Each row has two labels, one from each of two sets.
[ 3.15 -1.02  4.05  1.30  0.73 -0.50 -0.51 -0.05  0.31 -1.44 -0.07  0.24
 -0.10 -0.20  1.22  1.14 -2.87 -1.38]
Q/[29]
[ 1.53 -0.54  0.60  0.74  1.10  0.65 -1.58  0.08  0.09 -0.09 -0.68  1.25
 -0.16 -1.96 -0.15 -0.40 -1.85 -1.06]
Q/[34]
[ 2.59 -1.02  5.28  0.91  0.04 -0.57  0.26 -0.49  0.47 -2.45  0.15 -0.25
 -0.24  0.43  1.52  1.95 -4.00 -0.66]
Q/[29]
[-2.50 -0.36  2.02  1.33  0.03 -0.32 -1.08  0.47  0.08  0.84  2.62 -1.22
 -1.65  0.46  0.25  1.99 -2.16  0.62]
H/[29]
[ 0.04  1.02  6.48  0.53 -0.11 -0.30  0.36 -1.01 -0.61 -0.61 -2.59  1.69
  0.49 -0.64  0.96  2.33 -3.58 -1.04]
Q/[34]
[ 2.94 -0.47  4.22  1.57  0.39 -0.31 -1.50 -0.12  0.52 -0.60  0.17  0.93
  1.51  0.75  1.30  1.40 -3.62 -0.96]
Q/[29]
[-0.38 -1.38  7.60  0.61 -0.17 -0.97  1.69 -2.91  0.25 -0.63  2.56 -1.79
 -0.81  0.01  3.06  7.60 -7.60  0.05]
H/[34]
[ 1.97 -0.91  1.09 -0.74  0.13 -0.55  2.05 -2.07 -0.52 -0.86 -2.25  0.99
  0.83 -0.43 -0.08  0.32 -1.31 -1.39]
Q/[27]
[ 4.12 -0.68  1.95  0.25 -4.13 -0.52 -0.30 -0.11 -0.15 -1.48 -0.84  0.43
  0.93  1.39  1.16  0.77 -3.16 -0.87]
Q/[29]
[-2.74 -0.54  0.94  0.47 -0.59  0.75  0.23  0.02 -0.53  1.16  2.32 -0.96
 -0.02  1.17  0.03  0.96 -0.70  1.60]
H/[29]
[ 5.62 -0.07 -3.84 -0.53 -1.13 -0.33  0.72 -0.79  1.80 -1.25 -2.13  0.83
  1.03 -0.71  0.81  3.39 -2.89 -2.49]
Q/[27]
[-4.85 -0.09  2.62  0.16 -0.39  0.11  0.20 -0.76 -0.36  1.12 -0.01  0.32
 -0.41  0.11 -1.13  4.03 -0.18  0.57]
H/[34]
[ 3.32 -0.80  4.99  0.63  0.63 -0.52  0.93  0.58 -0.29 -1.50 -1.75 -0.04
 -5.04 -0.49  1.53 -0.22 -1.18 -0.88]
Q/[27]
[ 2.65 -0.27  1.28  0.57  0.55 -0.45 -0.95 -0.35  1.17 -0.95 -0.64 -0.95
  0.87 -0.37  0.60  1.50  0.76 -1.07]
Q/[27]
[ 2.49 -0.39  6.38 -0.51  0.83 -0.93  2.69 -1.67  0.06 -1.39 -3.42  0.90
  1.65 -1.23  2.30  1.57 -2.14 -1.85]
Q/[34]
[ 4.33 -0.26  1.40  0.59  0.56 -0.47 -0.26  0.04 -0.27 -1.46 -1.93  0.59
  0.36 -0.08  0.98 -0.11 -2.42 -1.42]
Q/[29]
[-2.10 -0.77  4.40 -0.09 -0.39 -0.28  1.70 -1.24  0.15  0.28  2.07 -0.85
  0.00  1.65  1.13  2.12 -3.39  1.75]
U/[27]
[ 3.41 -0.47  1.90  1.00 -0.85 -0.42 -1.70 -0.15  0.54 -1.48 -1.29  0.52
  1.07  0.08  0.95 -0.14 -3.12 -1.15]
Q/[29]
[-1.88 -0.73 -3.75 -1.72 -1.08 -0.08  2.89 -0.18 -0.66  1.06  2.07  0.69
  0.83  1.71 -0.91  1.77 -0.11  0.66]
H/[27]
[ 4.16 -0.52  1.38  0.36  0.29 -0.43 -0.68 -0.12  0.29 -1.14 -0.70 -0.17
  1.06  0.15  1.39  1.33 -2.89 -1.68]
Q/[29]
[-3.15  1.21 -2.69 -0.07 -0.66  0.91 -0.13  0.43  0.11  1.46  1.31  1.01
  0.23  1.81 -1.34  0.61  0.82  1.18]
H/[29]
[ 2.24 -0.36 -1.15  0.05 -0.16  0.15  0.91 -0.69  0.20 -0.49 -0.74  0.23
  0.42  0.24  0.79  1.24 -1.56 -0.62]
Q/[27]
[-4.84 -0.41  1.13  0.77 -1.24 -0.05  0.32 -0.08 -0.59  1.64  3.45 -1.19
 -1.35  0.78 -1.55  1.44 -0.61  1.81]
H/[29]
[ 3.26 -1.35 -3.50 -0.40 -0.33  0.05  1.37 -0.67 -0.58 -1.84 -0.14  0.52
 -0.26  0.66  0.47  1.07 -2.14 -1.86]
Q/[27]
[ 2.06 -1.13  3.23  0.83  0.31 -0.28 -2.20  3.74  0.75 -0.24 -1.82  1.48
  0.55 -1.52  0.16 -0.07 -3.81 -1.62]
Q/[34]
[ 3.05 -1.23  2.44  0.43  0.28 -0.71  1.70 -0.84 -0.37 -0.96 -1.25  0.99
  0.57 -1.52  0.93  0.16 -2.80 -1.77]
Q/[34]
